Here is a tiny trained network, its code and every weight. The questions are about switching its units off for an input and a class, where a switched-off unit gives its printed mean instead of its output.

import numpy as np


def w(rows, s, z=0):
    codes = np.array(rows[::2]) - 128.0
    scale = np.full(codes.shape[1], s)
    scale[-1] = z or s
    return codes * scale


def norm(h):
    return h / np.sqrt((h * h).mean(-1, keepdims=True) + 1e-5)


def f(y):
    return np.maximum(y, 0)


def log_softmax(a):
    a = a - a.max(-1, keepdims=True)
    return a - np.log(np.exp(a).sum(-1, keepdims=True))


def net(x, mask):
    res = np.array(x, float).reshape(1, 6) / 4 @ E
    u = 0
    for l in range(3):
        y = f(norm(res) @ A[l][:, :-1].T + A[l][:, -1])
        res = res + np.where(mask[u : u + 10], y, B[l][:, -1]) @ B[l][:, :-1]
        u += 10
    return log_softmax(norm(res)[-1] @ U[:, :-1].T + U[:, -1])


A, B = {}, {}
E = w([
[138,154,143,154,185,127,174,161,197],'x0',
[120,133,130,127,135,127,134,127,118],'x1',
[121,95,165,132,138,2,136,152,109],'x2',
[160,155,147,224,136,124,96,89,118],'x3',
[166,116,192,53,211,130,110,46,106],'x4',
[67,63,97,151,213,141,101,136,99],'x5',
],0.0076)
A[0] = w([
[142,43,35,204,155,110,82,76,166,132],'0.n0',
[219,77,162,95,84,127,80,97,222,165],'0.n1',
[72,129,74,53,44,100,163,67,116,133],'0.n2',
[121,214,121,138,40,102,158,139,130,148],'0.n3',
[73,217,172,192,193,43,238,179,221,124],'0.n4',
[124,89,55,138,4,93,112,97,18,68],'0.n5',
[13,235,22,181,98,205,129,99,165,110],'0.n6',
[224,172,20,176,147,138,181,200,99,76],'0.n7',
[113,117,200,136,117,89,120,165,116,3],'0.n8',
[101,173,86,66,213,120,192,215,227,142],'0.n9',
],0.0047,0.0035)
B[0] = w([
[52,70,198,105,135,92,168,141,165,190],'0.n0',
[7,105,160,93,219,152,117,153,178,191],'0.n1',
[126,60,128,119,107,179,200,57,163,195],'0.n2',
[32,54,231,97,196,105,97,130,219,215],'0.n3',
[215,50,154,109,67,143,77,114,32,253],'0.n4',
[244,76,136,98,90,170,75,115,31,199],'0.n5',
[152,135,125,70,170,102,46,130,157,223],'0.n6',
[135,195,183,94,183,183,54,208,96,176],'0.n7',
[114,152,109,172,160,2,85,239,198,135],'0.n8',
[169,43,93,87,62,182,180,98,107,231],'0.n9',
],0.0053,0.0045)
A[1] = w([
[136,154,116,249,121,114,114,45,135,107],'1.n0',
[166,213,181,97,46,112,159,128,178,146],'1.n1',
[163,129,128,157,164,134,170,164,152,61],'1.n2',
[156,139,153,110,197,110,93,105,138,65],'1.n3',
[114,157,99,167,99,127,146,168,118,4],'1.n4',
[184,135,126,121,186,150,141,149,176,166],'1.n5',
[126,81,146,139,90,135,100,174,130,151],'1.n6',
[63,155,93,176,40,142,127,211,115,53],'1.n7',
[117,187,165,192,134,119,92,141,122,9],'1.n8',
[48,103,118,156,165,146,138,160,137,18],'1.n9',
],0.012,0.0016)
B[1] = w([
[122,97,81,62,104,151,204,140,139,171],'1.n0',
[86,76,115,178,153,103,117,59,134,220],'1.n1',
[248,60,113,92,69,106,66,94,97,157],'1.n2',
[122,141,159,90,109,159,141,140,160,212],'1.n3',
[184,169,197,25,195,154,128,91,113,140],'1.n4',
[128,133,131,143,110,131,96,131,94,200],'1.n5',
[135,140,200,132,143,135,122,124,133,254],'1.n6',
[160,144,154,35,194,117,156,78,127,201],'1.n7',
[92,117,101,108,100,145,188,164,158,165],'1.n8',
[96,103,158,201,138,118,123,79,159,185],'1.n9',
],0.011,0.0069)
A[2] = w([
[130,151,137,115,156,197,61,104,161,250],'2.n0',
[120,75,89,120,186,137,113,130,68,90],'2.n1',
[151,34,94,74,47,134,107,90,77,197],'2.n2',
[43,117,131,77,138,151,165,144,184,177],'2.n3',
[115,149,166,79,116,23,185,205,139,193],'2.n4',
[130,98,242,90,110,152,169,179,114,205],'2.n5',
[133,180,73,116,183,93,153,100,128,108],'2.n6',
[149,141,195,150,129,2,103,167,66,75],'2.n7',
[120,228,50,111,117,196,96,107,141,125],'2.n8',
[81,166,179,92,123,155,107,113,51,58],'2.n9',
],0.0083,0.0018)
B[2] = w([
[103,153,108,119,149,3,71,168,86,199],'2.n0',
[159,108,204,147,19,82,201,63,239,159],'2.n1',
[190,132,139,235,115,207,131,211,160,231],'2.n2',
[84,169,87,189,99,91,158,172,85,194],'2.n3',
[76,126,1,113,142,173,51,148,80,169],'2.n4',
[97,241,122,145,138,152,168,139,98,255],'2.n5',
[144,108,160,81,177,163,96,49,164,128],'2.n6',
[140,141,42,163,171,150,31,149,157,174],'2.n7',
[119,90,49,181,217,10,109,217,91,143],'2.n8',
[195,160,161,95,123,85,158,140,150,168],'2.n9',
],0.0067,0.011)
U = w([
[119,192,184,10,194,121,158,95,128,132],'0',
[239,62,166,133,67,172,81,137,109,134],'1',
[25,54,152,185,133,98,138,22,193,126],'2',
[64,113,55,121,71,181,220,175,139,122],'3',
[70,181,159,178,135,132,107,164,132,173],'4',
[104,116,4,122,175,84,31,145,124,120],'5',
[122,173,104,113,68,101,115,99,106,76],'6',
[149,98,32,54,24,62,129,44,114,3],'7',
],0.012,0.016)

Each question gives the input, the list of numbers given to net, and the class t.
The units are the neurons (one row each of A and B). Each row of codes is followed by its name. A weight is (code - 128) times the scale printed after its matrix; where a second scale follows, it is the last column's (A, B and U).
mask holds one flag per neuron, layer by layer. A switched-off neuron (its flag False) gives its mean, the last column of its row in B, instead of its output. The means were averaged over made-up inputs and are rounded, as every weight is.
A unit's drop is (log p(t) with every unit on - log p(t) with that unit switched off) / (log p(t) with every unit on - log p(t) with every unit switched off).
The circuit of an input: a set's keep is (log p(t) with only the set's units on - log p(t) with every unit switched off) / (log p(t) with every unit on - log p(t) with every unit switched off). Starting from the 12 units with the biggest drops (on a tie, the unit counted first), units are removed one at a time, each time the one whose removal leaves the highest keep (on an exact tie, the one counted first), for as long as the keep stays at least 0.8.
units of the circuit, in order: the units of the circuit, biggest drop first
most important unit: the unit with the biggest drop
top k neurons: the k neurons with the biggest drops, biggest first
drop of u: that unit's drop, to one decimal
input [6,7,8,1,7,-5], class 5: most important unit	2.n7
input [-2,1,-7,-4,-4,5], class 5: units of the circuit, in order	(0.n6 2.n0)
input [7,-3,7,8,1,-4], class 3: units of the circuit, in order	(1.n0 1.n8)
input [-7,-8,0,2,6,0], class 4: top 2 neurons	(1.n7 1.n3)
input [8,4,3,-1,7,-3], class 1: units of the circuit, in order	(1.n2 1.n5 1.n7)
input [5,-8,-2,-7,7,7], class 4: units of the circuit, in order	(1.n7 2.n3)
input [6,5,1,-5,-5,-8], class 2: top 2 neurons	(1.n1 0.n3)
input [6,0,8,2,6,-5], class 5: units of the circuit, in order	(2.n7 2.n4 1.n6)
input [-8,3,-3,-3,-6,-6], class 1: top 2 neurons	(0.n5 2.n2)
input [2,1,6,3,-3,-3], class 5: units of the circuit, in order	(2.n7 2.n4)
input [-2,-3,2,6,-8,8], class 0: units of the circuit, in order	(1.n7 1.n4)
input [7,0,4,4,-4,7], class 1: top 2 neurons	(1.n2 0.n4)
input [-7,4,-6,-8,2,-6], class 3: top 3 neurons	(0.n4 1.n2 0.n2)
input [4,-2,7,7,-3,-6], class 3: units of the circuit, in order	(1.n0)
input [-2,-7,-3,-3,4,-1], class 4: top 3 neurons	(1.n7 1.n6 2.n3)
input [0,-5,0,4,2,7], class 2: top 2 neurons	(1.n9 0.n0)
input [2,-3,8,6,-2,2], class 5: top 3 neurons	(2.n4 2.n7 0.n4)
input [-3,3,-7,-6,-2,7], class 2: top 2 neurons	(1.n9 2.n1)
input [-5,4,7,-6,6,8], class 2: units of the circuit, in order	(2.n1 1.n7)
input [-8,5,3,-2,7,-1], class 1: units of the circuit, in order	(2.n2)
input [-4,0,2,-7,1,-6], class 3: top 4 neurons	(1.n9 0.n1 0.n2 2.n2)
input [1,-1,8,5,-1,2], class 5: top 2 neurons	(2.n4 2.n7)
input [3,-2,-6,8,4,-2], class 3: top 2 neurons	(1.n0 1.n8)
input [6,-3,0,4,5,3], class 1: top 2 neurons	(1.n2 0.n3)
input [-7,0,-6,-2,-7,3], class 0: top 4 neurons	(1.n7 0.n4 1.n6 0.n9)
input [3,3,-6,8,1,4], class 3: drop of 1.n0	1.1
input [4,-2,-6,-3,3,0], class 5: most important unit	2.n8
